Below are the code and all the weights of a small trained network. Each question names an input and a class and asks about switching units off, where a switched-off unit gives its printed mean instead of its output.

import numpy as np


def w(rows, s, z=0):
    codes = np.array(rows[::2]) - 128.0
    scale = np.full(codes.shape[1], s)
    scale[-1] = z or s
    return codes * scale


def norm(h):
    return h / np.sqrt((h * h).mean(-1, keepdims=True) + 1e-5)


def f(y):
    return np.maximum(y, 0)


def log_softmax(a):
    a = a - a.max(-1, keepdims=True)
    return a - np.log(np.exp(a).sum(-1, keepdims=True))


def net(x, mask):
    res = np.array(x, float).reshape(1, 8) / 4 @ E
    u = 0
    for l in range(4):
        y = f(norm(res) @ A[l][:, :-1].T + A[l][:, -1])
        res = res + np.where(mask[u : u + 3], y, B[l][:, -1]) @ B[l][:, :-1]
        u += 3
    return log_softmax(norm(res)[-1] @ U[:, :-1].T + U[:, -1])


A, B = {}, {}
E = w([
[161,186,101,108,128,115,108,150,152],'x0',
[32,148,71,157,174,208,137,55,95],'x1',
[125,116,139,142,142,132,136,114,139],'x2',
[134,101,163,143,160,111,145,115,129],'x3',
[82,64,141,75,142,151,74,157,239],'x4',
[94,83,73,105,75,50,73,4,103],'x5',
[108,154,77,146,98,78,167,174,158],'x6',
[127,160,96,96,124,122,122,146,120],'x7',
],0.0038)
A[0] = w([
[68,106,78,225,123,22,204,117,190,132],'L0N1',
[231,97,183,5,135,202,127,39,103,255],'L0N2',
[52,23,160,60,171,108,69,179,187,212],'L0N3',
],0.0033,0.00032)
B[0] = w([
[125,146,141,46,153,107,183,174,143,219],'L0N1',
[104,174,113,89,2,91,211,136,176,207],'L0N2',
[115,242,140,181,138,92,68,159,66,252],'L0N3',
],0.0075,0.0027)
A[1] = w([
[112,191,144,120,1,134,138,176,131,249],'L1N1',
[145,122,181,197,141,197,118,181,139,183],'L1N2',
[170,126,129,135,163,186,162,175,140,22],'L1N3',
],0.005,0.0012)
B[1] = w([
[88,144,100,152,160,178,224,135,102,254],'L1N1',
[140,132,2,82,151,103,145,181,94,182],'L1N2',
[42,35,119,59,203,200,62,195,171,160],'L1N3',
],0.0068,0.0057)
A[2] = w([
[86,143,72,134,144,162,183,205,112,252],'L2N1',
[107,200,84,80,122,149,7,171,177,101],'L2N2',
[149,54,1,83,26,24,49,32,132,68],'L2N3',
],0.0046,0.0024)
B[2] = w([
[117,93,135,149,35,70,101,2,138,254],'L2N1',
[208,87,161,160,160,81,166,47,53,165],'L2N2',
[121,38,113,99,205,218,94,201,124,165],'L2N3',
],0.0064,0.0085)
A[3] = w([
[164,254,106,140,170,140,148,137,152,65],'L3N1',
[136,138,103,160,154,154,174,171,70,242],'L3N2',
[145,146,185,91,121,193,113,81,146,253],'L3N3',
],0.0055,0.00069)
B[3] = w([
[165,89,126,84,172,120,143,90,137,169],'L3N1',
[123,82,170,115,186,137,1,158,112,248],'L3N2',
[106,171,186,95,54,168,208,120,208,164],'L3N3',
],0.0078,0.0018)
U = w([
[84,51,83,29,211,195,67,255,129,114],'0',
[91,146,168,105,118,86,157,104,114,179],'1',
[128,115,137,178,73,117,128,109,127,178],'2',
[146,144,141,125,140,99,174,91,127,116],'3',
[70,208,163,83,99,139,227,128,201,95],'4',
[139,154,156,175,90,137,102,139,137,203],'5',
[111,160,165,143,152,113,153,136,96,111],'6',
[176,204,193,218,174,99,64,108,29,4],'7',
],0.0058,0.0026)

Each question gives the input, the list of numbers given to net, and the class t.
The units are the neurons (one row each of A and B). Each row of codes is followed by its name. A weight is (code - 128) times the scale printed after its matrix; where a second scale follows, it is the last column's (A, B and U).
mask holds one flag per neuron, layer by layer. A switched-off neuron (its flag False) gives its mean, the last column of its row in B, instead of its output. The means were averaged over made-up inputs and are rounded, as every weight is.
A unit's drop is (log p(t) with every unit on - log p(t) with that unit switched off) / (log p(t) with every unit on - log p(t) with every unit switched off).
The circuit of an input: a set's keep is (log p(t) with only the set's units on - log p(t) with every unit switched off) / (log p(t) with every unit on - log p(t) with every unit switched off). Starting from all 12 units, units are removed one at a time, each time the one whose removal leaves the highest keep (on an exact tie, the one counted first), for as long as the keep stays at least 0.8.
units of the circuit, in order: the units of the circuit, biggest drop first
k most important neurons: the k neurons with the biggest drops, biggest first
top k neurons in layer l: the k neurons of layer l with the biggest drops, biggest first
drop of u: that unit's drop, to one decimal
input [7,-3,-1,-4,-1,-8,-6,-3], class 0: top 2 neurons in layer 1 => [L1N2; L1N3]
input [5,0,2,5,-3,-7,-8,2], class 4: 2 most important neurons => [L0N2; L2N1]
input [3,7,5,-1,-7,7,-5,-6], class 0: 3 most important neurons => [L2N3; L2N1; L1N1]
input [-3,6,-2,8,7,8,-8,6], class 0: 4 most important neurons => [L2N3; L2N1; L1N1; L0N2]
input [-5,5,-4,1,-3,-7,-7,-3], class 0: units of the circuit, in order => [L3N2]
input [3,2,1,0,3,3,-8,-5], class 4: units of the circuit, in order => [L0N2; L3N3]
input [3,-8,-5,-5,-1,-8,4,3], class 0: units of the circuit, in order => [L1N3; L3N2]
input [5,1,4,5,-6,-7,-4,2], class 0: units of the circuit, in order => [L1N3; L3N2]
input [5,5,-1,-8,5,-4,-7,8], class 2: units of the circuit, in order => [L2N1; L2N2]
input [1,-7,-2,-8,-7,4,-8,0], class 4: top 2 neurons in layer 1 => [L1N1; L1N2]
input [3,0,-4,-4,-3,8,2,4], class 0: 2 most important neurons => [L2N3; L2N1]
input [1,-6,-5,4,-2,-4,-6,2], class 4: 3 most important neurons => [L0N2; L0N3; L2N2]
input [6,5,-3,8,5,-8,7,-6], class 0: 2 most important neurons => [L1N3; L1N2]
input [3,-5,0,-2,-3,8,-8,-3], class 0: units of the circuit, in order => [L2N3]
input [-2,1,-1,0,-2,7,4,1], class 0: top 2 neurons in layer 0 => [L0N2; L0N3]
input [-1,7,8,1,0,-8,-1,0], class 0: 2 most important neurons => [L1N2; L1N3]
input [-6,-2,-2,-6,-5,-7,-5,-5], class 0: drop of L0N2 => -0.1
input [5,3,5,-1,-7,3,-7,3], class 4: drop of L2N2 => 0.2
input [4,-2,-5,2,-4,-4,-8,1], class 4: drop of L3N2 => 0.0
